Where the symbols take the elements:
saz: o>mun, q>dag, i>ruf, r>let
fum: o>tek, q>sib, i>tis, r>ris
ris: o>fum, q>nuv, i>bom, r>bos
tam: o>kof, q>nef, i>gov, r>kam
fal: o>nef, q>sig, i>ris, r>zep
vis: o>rab, q>zes, i>muf, r>bim
bib: o>fom, q>tis, i>num, r>pef
sib: o>bos, q>bib, i>mur, r>nuv
kuz: o>lod, q>dip, i>nof, r>num
bom: o>tis, q>lod, i>vav, r>pob
fud: o>maz, q>nus, i>gom, r>bov
gom: o>zes, q>siz, i>saz, r>fep
vil: o>nar, q>veg, i>dor, r>kag
fom: o>nuv, q>gep, i>kuz, r>bib
gep: o>pef, q>pob, i>dip, r>tis
lig: o>zep, q>gov, i>sib, r>sig
vav: o>guv, q>kal, i>nub, r>mer
tis: o>gep, q>mur, i>guv, r>bom
lod: o>mur, q>sor, i>kal, r>kuz
mer: o>vav, q>nof, i>kor, r>zap
bos: o>ris, q>fom, i>pob, r>sib
sil: o>bim, q>fep, i>rus, r>zes
dag: o>ran, q>kag, i>sim, r>nar
gov: o>mog, q>fum, i>bib, r>kef
muf: o>pif, q>mun, i>vil, r>soz
bof: o>bov, q>vis, i>buk, r>nus
pif: o>siz, q>rus, i>nar, r>muf
bul: o>bes, q>fen, i>pom, r>kap
fen: o>pep, q>gek, i>tam, r>baf
pom: o>ras, q>tam, i>lig, r>vog
bov: o>fud, q>rab, i>fep, r>bof
sim: o>zuk, q>bes, i>nam, r>zik
nub: o>kas, q>tus, i>nus, r>kor
pep: o>kap, q>nam, i>kof, r>fen
bim: o>vis, q>gom, i>soz, r>sil
kas: o>bal, q>bor, i>bof, r>nub
zap: o>mer, q>vam, i>bor, r>kal
zep: o>fal, q>mog, i>bos, r>lig
gef: o>ruf, q>zik, i>fen, r>zuk
zuk: o>gef, q>dor, i>baf, r>sim
nuv: o>sib, q>pef, i>lod, r>fom
siz: o>buk, q>soz, i>dag, r>pif
baf: o>fen, q>lan, i>kam, r>nam
soz: o>muf, q>saz, i>kag, r>rus
lan: o>gek, q>vog, i>fal, r>ras
nar: o>dag, q>ziz, i>zik, r>vil
rab: o>nus, q>sil, i>pif, r>vis
kor: o>nub, q>teb, i>rab, r>bor
pef: o>bib, q>bom, i>sor, r>gep
ran: o>let, q>vil, i>zuk, r>dag
nof: o>kal, q>bal, i>teb, r>vam
kam: o>tam, q>fal, i>kef, r>lem
sig: o>lig, q>kef, i>nuv, r>mog
bor: o>kor, q>maz, i>vis, r>tus
tek: o>kef, q>bos, i>gep, r>fum
kof: o>vog, q>lem, i>mog, r>tam
teb: o>tus, q>bov, i>sil, r>maz
vog: o>pom, q>kam, i>sig, r>kof
dip: o>sor, q>mer, i>bal, r>guv
zik: o>sim, q>bul, i>gek, r>dor
sot: o>vam, q>nub, i>fud, r>bal
pob: o>bom, q>kuz, i>mer, r>mur
mun: o>rus, q>ran, i>veg, r>saz
ziz: o>kag, q>gef, i>bul, r>veg
kef: o>gov, q>ris, i>pef, r>tek
bal: o>sot, q>kor, i>bov, r>kas
veg: o>ziz, q>zuk, i>kap, r>ruf
kag: o>vil, q>ruf, i>bes, r>ziz
tus: o>bor, q>fud, i>bim, r>teb
vam: o>nof, q>kas, i>maz, r>sot
zes: o>sil, q>buk, i>mun, r>gom
num: o>kuz, q>guv, i>vam, r>sor
rus: o>soz, q>let, i>ziz, r>mun
buk: o>fep, q>muf, i>ran, r>siz
kal: o>zap, q>sot, i>tus, r>nof
gek: o>nam, q>pom, i>nef, r>lan
ruf: o>veg, q>sim, i>pep, r>gef
fep: o>gom, q>pif, i>let, r>buk
kap: o>bul, q>baf, i>vog, r>pep
maz: o>teb, q>bof, i>zes, r>fud
nef: o>lem, q>lig, i>fum, r>fal
lem: o>kam, q>zep, i>tek, r>nef
sor: o>num, q>vav, i>sot, r>dip
nus: o>bof, q>bim, i>siz, r>rab
guv: o>dip, q>zap, i>kas, r>vav
ras: o>lan, q>kof, i>zep, r>pom
bes: o>dor, q>pep, i>ras, r>bul
mur: o>pob, q>num, i>zap, r>lod
dor: o>zik, q>kap, i>lan, r>bes
nam: o>baf, q>ras, i>lem, r>gek
mog: o>sig, q>tek, i>fom, r>gov
let: o>saz, q>nar, i>gef, r>ran

The rows follow the links: the fewer symbols apart two elements are, the more alike their rows tend to be.

Each row is also shifted at random along 3 hidden directions that mean nothing.

Row, then element:
35 -12 5 0 6 2 -2 16 1 -10 1 4 3 2 -12 17 -13 20 -23 15 -6 2 -9 -2 7 9 14 5 14 -13 3 14 0: mur
-17 12 17 -10 -11 -5 12 -10 5 -13 0 -1 -2 -17 7 -5 -38 9 2 -26 -4 -4 32 1 -16 -17 31 -8 21 8 11 -25 -6: lan
-30 12 -10 -17 -7 -3 13 -16 18 0 -7 -4 -15 -6 -1 -4 -14 -15 20 -23 9 -2 13 -4 -10 11 4 -8 24 10 4 -19 -9: dor
-44 15 -16 -4 -8 -6 1 -14 2 -12 -10 3 0 -18 9 -6 -15 -5 9 -29 -3 -7 20 5 -16 -21 19 -4 6 3 14 -19 -4: nam
35 8 -28 -4 -2 -4 -9 -21 6 -1 -24 5 -7 -14 5 3 15 -27 26 -23 4 -9 2 5 -9 1 -14 -6 2 -6 14 -8 -3: gek
-5 2 27 11 -4 1 0 -2 -16 20 13 -7 5 8 15 -21 21 -10 13 7 4 4 5 0 1 -13 -23 -2 -32 16 -16 -7 7: siz
-17 -12 -9 1 9 5 -1 16 3 2 8 -1 -2 17 -15 8 10 8 -15 25 1 7 -24 -6 13 22 -6 8 1 -7 -11 20 1: bal
-9 12 25 -14 -12 -4 20 -13 8 -1 5 -6 -7 -11 7 -10 -31 -2 13 -22 4 -1 29 -3 -11 -5 14 -10 21 18 1 -28 -7: bes
1 -9 -6 9 7 2 -10 17 -8 -9 3 5 10 3 -7 12 0 20 -25 16 -11 1 -11 3 6 -5 12 7 -7 -14 1 18 5: num
4 0 28 -6 -4 3 14 -4 3 19 15 -10 -8 11 3 -14 6 -11 16 7 13 6 3 -6 3 14 -20 -4 0 18 -16 -10 -1: muf
-15 -6 -14 16 8 4 -15 10 -13 13 2 1 7 15 1 -3 39 -6 -2 23 0 3 -24 2 11 1 -27 9 -34 -5 -11 22 9: teb
17 -6 -5 -3 3 0 -3 8 3 -19 -5 7 3 -6 -8 16 -22 19 -20 1 -9 -1 0 1 0 -2 25 3 17 -14 12 7 -3: nuv
-64 -3 0 2 3 4 5 12 0 7 15 -4 -1 17 -6 -5 5 8 -10 18 3 8 -12 -4 9 9 -3 5 -5 5 -15 9 1: bov
-97 18 -4 -8 -9 -5 13 -11 4 -1 5 -4 -4 -5 8 -16 -18 -5 12 -22 1 0 20 0 -12 -12 13 -6 5 15 0 -22 -4: veg
27 -15 25 -4 7 5 9 22 2 -1 15 -4 -1 13 -15 12 -15 22 -24 27 -1 8 -11 -8 13 21 9 5 15 -3 -11 13 -1: zap
71 1 9 12 -2 -4 -16 -4 -17 -11 -12 8 16 -19 14 5 1 6 -5 -10 -11 -10 11 10 -5 -31 9 -1 -17 -11 15 -1 7: gov
35 6 8 -17 -7 -2 14 -18 17 9 -7 -6 -17 -5 0 -5 -4 -23 29 -16 15 -2 10 -5 -5 18 -14 -9 21 12 0 -19 -9: zik
-8 3 2 -2 -3 0 5 -10 3 19 3 -7 -7 8 4 -14 21 -23 23 0 12 2 -2 -2 2 10 -28 -3 -11 13 -10 -8 0: mun
-6 11 11 -5 -9 -2 8 -16 2 7 -1 -5 -4 -8 13 -15 -2 -16 21 -18 7 -3 18 1 -10 -8 -8 -9 -2 15 -1 -20 -3: gef
-16 -7 -36 7 10 2 -15 13 0 -13 -10 8 5 3 -13 16 7 12 -21 12 -9 0 -21 3 6 3 8 9 -1 -21 8 24 3: lod
33 5 2 1 -5 -5 -4 -8 -4 -13 -11 5 6 -18 8 4 -15 3 -1 -20 -9 -9 17 7 -11 -22 17 -5 4 -5 15 -9 0: nef
5 -9 16 6 5 4 1 11 -6 15 13 -5 2 18 -1 -4 20 1 -3 22 4 7 -15 -4 12 11 -19 4 -15 4 -17 13 6: fud
-27 -5 11 20 5 3 -12 16 -24 5 16 1 17 10 7 -7 17 16 -18 21 -10 4 -8 4 8 -21 -2 7 -36 -1 -9 15 12: nub
10 -7 -10 -4 4 1 -2 12 6 -18 -5 6 1 -2 -14 19 -20 20 -23 5 -9 -1 -7 -1 3 7 24 5 21 -15 9 11 -3: pef
20 10 -2 2 -8 -5 -6 -15 -6 -7 -13 5 6 -20 14 -4 -6 -6 11 -25 -6 -9 20 9 -12 -27 10 -6 -4 -1 15 -15 1: pom
3 -15 -40 -4 14 5 -7 14 15 -4 -9 3 -10 14 -26 24 14 2 -13 21 3 4 -35 -5 13 38 -7 10 16 -21 -1 29 -3: guv
6 4 -28 10 2 -4 -20 -3 -10 -18 -18 12 12 -17 5 9 2 6 -8 -13 -14 -10 1 11 -7 -27 16 2 -12 -18 21 7 4: kef
-25 16 14 -1 -11 -5 5 -15 -5 -5 -1 -1 4 -17 17 -15 -20 -2 11 -27 -3 -4 30 5 -16 -28 15 -7 -1 12 8 -26 0: kap

The symbols that take the first to the second take the third to the fourth, perhaps in another order. What is the fourth?
Answer with the element's name.
-24 10 -13 -13 -6 -6 8 -11 14 -15 -10 2 -7 -15 -1 3 -30 0 6 -25 0 -5 18 1 -13 -2 25 -6 27 0 15 -16 -10
to 20 4 -33 -3 1 -4 -9 -11 7 -14 -23 8 -2 -15 -2 11 -1 -7 4 -18 -3 -9 1 5 -8 -3 7 -1 10 -15 19 0 -4
as 33 -9 -11 9 7 1 -15 12 -8 -10 -6 6 8 -1 -6 15 6 13 -19 12 -10 -2 -14 4 6 -2 6 7 -7 -17 7 19 4
to guv

-60 13 0 -12 -8 -3 15 -12 12 2 4 -7 -11 -3 4 -13 -15 -10 17 -19 8 1 16 -4 -10 2 6 -7 15 15 -2 -21 -7
to -14 12 9 -9 -10 -6 8 -14 4 -7 -4 -1 -2 -15 9 -7 -24 -2 10 -26 -1 -5 26 2 -14 -15 18 -8 12 8 9 -24 -5
as 40 -15 3 -2 9 4 -1 18 5 -4 3 1 -2 11 -17 18 -2 14 -20 23 -2 4 -18 -5 13 23 2 7 13 -12 -4 19 -2
to kor

-37 7 -22 12 -1 -5 -15 1 -13 -23 -10 12 18 -19 8 4 -16 19 -21 -15 -19 -8 11 11 -11 -39 34 3 -10 -14 21 2 5
to 9 -6 29 15 0 0 -6 17 -22 -16 11 6 21 -7 8 4 -24 37 -34 8 -20 -1 13 4 0 -34 34 4 -12 -6 5 4 9
as -3 7 -40 -9 0 -4 -5 -12 14 -14 -23 7 -8 -14 -5 11 -6 -10 8 -22 0 -8 1 3 -10 5 10 -3 20 -12 20 -3 -8
to fum

-8 -9 -4 4 8 5 -3 12 -1 11 8 -2 0 19 -9 3 21 0 -7 25 3 7 -22 -4 13 17 -18 6 -10 -2 -13 18 4
to 18 -13 17 -2 6 5 8 12 3 15 13 -7 -7 20 -10 2 12 1 -4 27 9 8 -18 -9 15 27 -19 4 2 4 -19 12 -1
as 4 -11 -19 8 10 4 -11 15 -2 -3 -2 4 4 11 -12 14 14 9 -19 22 -4 2 -24 0 11 11 -3 9 -6 -15 -2 25 3
to zap

9 -1 -32 6 4 -2 -17 2 -4 -17 -17 10 8 -12 -3 14 -1 7 -11 -8 -12 -8 -4 8 -3 -13 15 3 -1 -20 17 11 1
to -18 2 17 7 -4 -4 -2 9 -13 -24 6 7 16 -15 7 4 -40 36 -31 -8 -19 -3 22 6 -8 -36 46 1 4 -6 13 -4 3
as 27 7 18 -9 -9 -2 11 -17 7 13 -1 -7 -10 -3 8 -12 1 -20 27 -14 12 -1 14 -3 -5 6 -16 -8 5 15 -4 -20 -3
to gef

-65 14 29 -5 -12 -3 17 -9 -3 3 15 -8 1 -6 16 -22 -25 3 8 -18 2 1 31 -1 -12 -22 16 -7 2 22 -5 -28 -2
to -38 12 -19 -12 -5 -2 8 -16 15 4 -9 -2 -14 -5 1 -8 0 -21 24 -21 10 -2 8 -1 -9 9 -6 -7 13 8 3 -16 -8
as 18 1 -23 7 2 -2 -16 0 -6 -17 -16 11 9 -13 1 12 -1 7 -11 -8 -12 -8 -1 8 -5 -17 15 2 -4 -18 18 8 2
to nuv

10 5 9 -7 -6 -4 5 -4 2 -18 -4 5 3 -16 4 5 -34 13 -8 -19 -8 -5 21 3 -9 -17 33 -5 20 -2 15 -13 -4
to 10 -3 -34 -4 5 -1 -8 3 8 -19 -17 8 -1 -7 -12 20 -7 6 -12 -4 -6 -6 -9 3 -1 7 16 5 16 -20 16 13 -4
as 27 11 -3 10 -7 -6 -13 -16 -15 -8 -15 7 13 -22 20 -7 1 -6 9 -24 -8 -11 20 12 -14 -38 6 -4 -20 -2 16 -12 5
to mog

-54 16 -7 3 -8 -5 -2 -17 -7 4 -3 0 4 -9 17 -19 5 -15 19 -23 -1 -5 18 6 -13 -25 -2 -7 -19 12 4 -19 3
to -23 14 -3 0 -8 -3 0 -18 -2 4 -5 -1 0 -11 15 -15 5 -18 22 -23 2 -5 16 5 -12 -18 -5 -6 -12 10 3 -18 0
as -61 16 -24 -3 -7 -4 0 -19 5 -6 -10 2 -2 -13 9 -10 -5 -14 16 -28 -1 -5 17 4 -15 -16 8 -5 1 5 12 -17 -4
to pep

48 -14 7 9 8 3 -10 15 -10 -2 2 3 8 6 -5 12 11 12 -19 22 -6 1 -16 1 11 2 -3 6 -10 -13 -2 19 6
to 8 -6 -10 9 7 4 -9 2 -5 20 2 -3 -1 17 0 -6 45 -19 12 20 9 3 -24 -2 12 16 -40 4 -26 1 -14 16 5
as -11 -3 35 0 -2 4 13 7 -3 17 22 -10 -1 14 2 -14 3 2 2 16 7 8 1 -6 7 7 -12 0 -7 16 -20 -4 2
to gef

6 8 22 -4 -9 0 11 -14 2 14 5 -7 -5 -1 11 -16 2 -16 24 -11 9 -1 15 -1 -4 -1 -14 -8 -2 18 -7 -19 -3
to 10 9 -25 -14 -4 -4 3 -17 17 -7 -18 1 -12 -13 -4 5 -8 -16 17 -23 5 -6 7 1 -9 10 3 -6 23 -3 13 -11 -9
as -35 14 -13 -8 -7 -6 4 -11 6 -16 -11 3 -2 -18 4 -1 -24 -1 4 -27 -3 -7 20 4 -15 -14 24 -6 15 1 15 -16 -5
to ris

24 2 -31 2 2 -2 -13 -5 0 -15 -21 9 3 -15 -1 13 1 -2 -1 -14 -8 -9 -1 8 -6 -9 10 1 3 -17 19 5 -1
to 15 -3 -25 0 3 -2 -10 3 4 -18 -15 9 2 -9 -8 17 -9 8 -12 -6 -9 -5 -5 4 -2 -1 17 2 13 -18 15 8 -2
as 9 -6 -12 7 6 1 -11 12 -6 -15 -5 8 10 -3 -6 15 -5 18 -22 7 -11 -3 -8 3 3 -7 17 6 0 -16 10 15 3
to kuz

-44 -4 -8 18 7 3 -12 14 -17 5 8 2 13 12 2 -4 23 8 -15 19 -7 3 -16 4 7 -12 -7 8 -33 -4 -9 19 11
to -9 -4 8 0 3 4 5 2 2 18 12 -8 -6 16 -3 -8 19 -10 9 16 11 7 -12 -6 9 18 -25 2 -8 9 -18 4 1
as 57 -10 -61 -8 12 1 -16 -1 20 -11 -32 10 -13 -2 -24 29 20 -14 3 2 4 -5 -33 1 6 36 -12 5 21 -29 16 24 -7
to num

-7 6 23 -5 -6 0 13 -10 2 16 9 -8 -7 3 8 -17 2 -13 20 -5 10 3 10 -4 -2 4 -15 -6 -1 18 -11 -17 -2
to -39 11 21 -5 -9 0 13 -10 1 9 10 -8 -3 -1 10 -18 -9 -7 16 -10 6 2 18 -2 -6 -7 -2 -6 -2 20 -9 -21 -2
as -31 -3 16 9 3 4 0 9 -12 15 16 -5 7 14 6 -11 16 3 -3 18 0 6 -7 -2 8 -4 -14 3 -22 9 -16 6 7
to vis

